Here is a tiny trained network, its code and every weight. The questions are about switching its units off for an input and a target symbol, where a switched-off unit gives its printed mean instead of its output.

import numpy as np


def w(rows, s, z=0):
    codes = np.array(rows[::2]) - 128.0
    scale = np.full(codes.shape[1], s)
    scale[-1] = z or s
    return codes * scale


def norm(h):
    return h / np.sqrt((h * h).mean(-1, keepdims=True) + 1e-5)


def f(y):
    return np.maximum(y, 0)


def softmax(a):
    e = np.exp(a - a.max(-1, keepdims=True))
    return e / e.sum(-1, keepdims=True)


def log_softmax(a):
    a = a - a.max(-1, keepdims=True)
    return a - np.log(np.exp(a).sum(-1, keepdims=True))


def net(x, mask):
    ids = ['ΔΛΦΨΩεζμτ'.index(c) for c in x.split()]
    T = len(ids)
    res = E[ids] + P[:T]
    r = norm(res)
    for j in range(3):
        rows = slice(2 * j, 2 * j + 2)
        q, k, v = (r @ M[0][rows].T for M in (Q, K, V))
        z = softmax(np.where(np.tri(T) > 0, q @ k.T / 2**0.5, -1e9)) @ v
        o = O[0][rows]
        res = res + np.where(mask[j], z, o[:, -1]) @ o[:, :-1]
    y = f(norm(res) @ A[0][:, :-1].T + A[0][:, -1])
    res = res + np.where(mask[3:7], y, B[0][:, -1]) @ B[0][:, :-1]
    return log_softmax(norm(res)[-1] @ U[:, :-1].T + U[:, -1])


Q, K, V, O, A, B = {}, {}, {}, {}, {}, {}
E = w([
[196,205,114,6,168,126],'Δ',
[126,160,67,16,144,164],'Λ',
[214,180,126,67,160,141],'Φ',
[252,99,89,98,168,120],'Ψ',
[155,119,122,59,45,83],'Ω',
[137,102,86,50,66,128],'ε',
[78,72,166,221,210,215],'ζ',
[108,163,93,52,59,66],'μ',
[137,105,199,220,116,174],'τ',
],0.013)
P = w([
[63,220,141,186,248,80],'0',
[159,34,37,171,121,119],'1',
[85,69,176,78,111,134],'2',
[211,212,105,195,98,190],'3',
[155,44,62,167,120,148],'4',
[64,66,254,63,99,177],'5',
[234,213,50,168,120,182],'6',
[120,41,57,163,142,153],'7',
],0.0095)
Q[0] = w([
[112,229,245,107,106,74],'head 0',
[140,48,184,52,129,95],'head 0',
[148,108,139,89,179,120],'head 1',
[170,152,157,129,30,186],'head 1',
[88,125,138,89,97,186],'head 2',
[153,2,69,65,132,212],'head 2',
],0.0092)
K[0] = w([
[153,138,43,199,115,112],'head 0',
[94,89,182,166,147,193],'head 0',
[196,120,152,1,115,108],'head 1',
[112,151,124,142,197,76],'head 1',
[88,133,127,142,107,165],'head 2',
[99,92,225,68,160,170],'head 2',
],0.0086)
V[0] = w([
[215,193,177,132,33,43],'head 0',
[52,130,119,127,148,149],'head 0',
[104,107,18,45,164,69],'head 1',
[171,106,125,122,2,188],'head 1',
[89,242,214,154,67,159],'head 2',
[145,50,145,227,171,118],'head 2',
],0.0072)
O[0] = w([
[181,142,56,128,179,35,73],'head 0',
[154,147,247,130,68,190,117],'head 0',
[116,120,210,210,73,105,253],'head 1',
[143,2,136,108,82,159,73],'head 1',
[178,211,143,151,84,111,42],'head 2',
[161,70,252,84,150,144,76],'head 2',
],0.0076,0.0057)
A[0] = w([
[16,191,171,230,254,106,250],'neuron 0',
[96,171,116,51,95,118,163],'neuron 1',
[117,52,160,86,132,79,229],'neuron 2',
[76,10,78,211,158,115,178],'neuron 3',
],0.0068,0.0015)
B[0] = w([
[216,235,104,84,80,98,225],'neuron 0',
[254,143,114,212,90,150,196],'neuron 1',
[72,105,144,82,207,52,199],'neuron 2',
[56,213,126,121,156,103,253],'neuron 3',
],0.0088,0.0045)
U = w([
[132,244,136,111,122,88,199],'Δ',
[111,113,98,210,70,215,198],'Λ',
[151,101,108,148,142,138,39],'Φ',
[3,90,134,43,211,67,152],'Ψ',
[83,99,141,126,101,57,52],'Ω',
[56,81,128,152,91,99,104],'ε',
[72,69,230,100,100,180,252],'ζ',
[84,112,149,134,103,63,13],'μ',
[110,93,190,144,111,108,60],'τ',
],0.0081,0.0021)

Each question gives the input, a string of symbols that net reads in full, and the target symbol t.
The units are the heads (2 rows each of Q, K, V and O) and the neurons (one row each of A and B). Each row of codes is followed by its name. A weight is (code - 128) times the scale printed after its matrix; where a second scale follows, it is the last column's (O, A, B and U).
mask holds one flag per unit, heads first, then neurons. A switched-off unit (its flag False) gives its mean, the last column of its rows in O or B, instead of its output. The means were averaged over made-up inputs and are rounded, as every weight is.
A unit's drop is (log p(t) with every unit on - log p(t) with that unit switched off) / (log p(t) with every unit on - log p(t) with every unit switched off).
The circuit of an input: a set's keep is (log p(t) with only the set's units on - log p(t) with every unit switched off) / (log p(t) with every unit on - log p(t) with every unit switched off). Starting from all 7 units, units are removed one at a time, each time the one whose removal leaves the highest keep (on an exact tie, the one counted first), for as long as the keep stays at least 0.8.
circuit, biggest first: the units of the circuit, biggest drop first
top k neurons: the k neurons with the biggest drops, biggest first
which heads matter: for each layer, one digit per head in row order, 1 if its drop is at least 0.15 and else 0, layers parted by /
input ζ Ψ Ψ, target ζ: circuit, biggest first : (head 0)
input τ Ψ Ψ Λ τ, target Ψ: which heads matter : 011
input Φ Ω Λ ε τ Λ Δ Ω, target Λ: circuit, biggest first : (head 2; head 0; neuron 2)
input Ω Ψ ζ Ψ μ, target ζ: circuit, biggest first : (head 0; head 2)
input μ Ψ Ψ Ψ Ω, target Ψ: which heads matter : 001
input Ψ Λ Δ Δ ζ Δ, target ζ: which heads matter : 100
input Δ ζ ε, target ζ: which heads matter : 100
input Ω μ ζ Ψ Ψ Ψ Ψ ε, target Ψ: circuit, biggest first : (neuron 2; head 2)
input ζ Λ Λ Δ Ψ, target Λ: which heads matter : 101
input ε Φ Ψ ε ε ζ Ψ ζ, target ζ: circuit, biggest first : (head 2; head 0)
input Ψ Δ Δ Δ Λ Λ Ψ Φ, target Λ: circuit, biggest first : (neuron 0; neuron 2; head 1)
input Ψ τ Λ ζ Ψ Ψ Δ Ω, target Ψ: which heads matter : 000
input Λ Δ Ψ τ, target Δ: circuit, biggest first : (neuron 0; head 1)
input Λ Ψ μ Ψ Ψ Λ, target Λ: which heads matter : 001
input Λ Λ τ Ψ Φ Ψ Ψ Δ, target Ψ: circuit, biggest first : (head 1; neuron 0)
input Δ Ψ Λ Ψ Δ Ψ ζ, target Δ: which heads matter : 000
input ζ ζ Ω, target ζ: circuit, biggest first : (head 0)
input ε Δ Ψ Δ μ, target Ψ: circuit, biggest first : (head 2; neuron 3; neuron 0)
input Ψ Λ Ψ Λ Φ, target Ψ: which heads matter : 001
input Δ Δ Ψ Ψ ζ, target Ψ: top 2 neurons : (neuron 3; neuron 1)
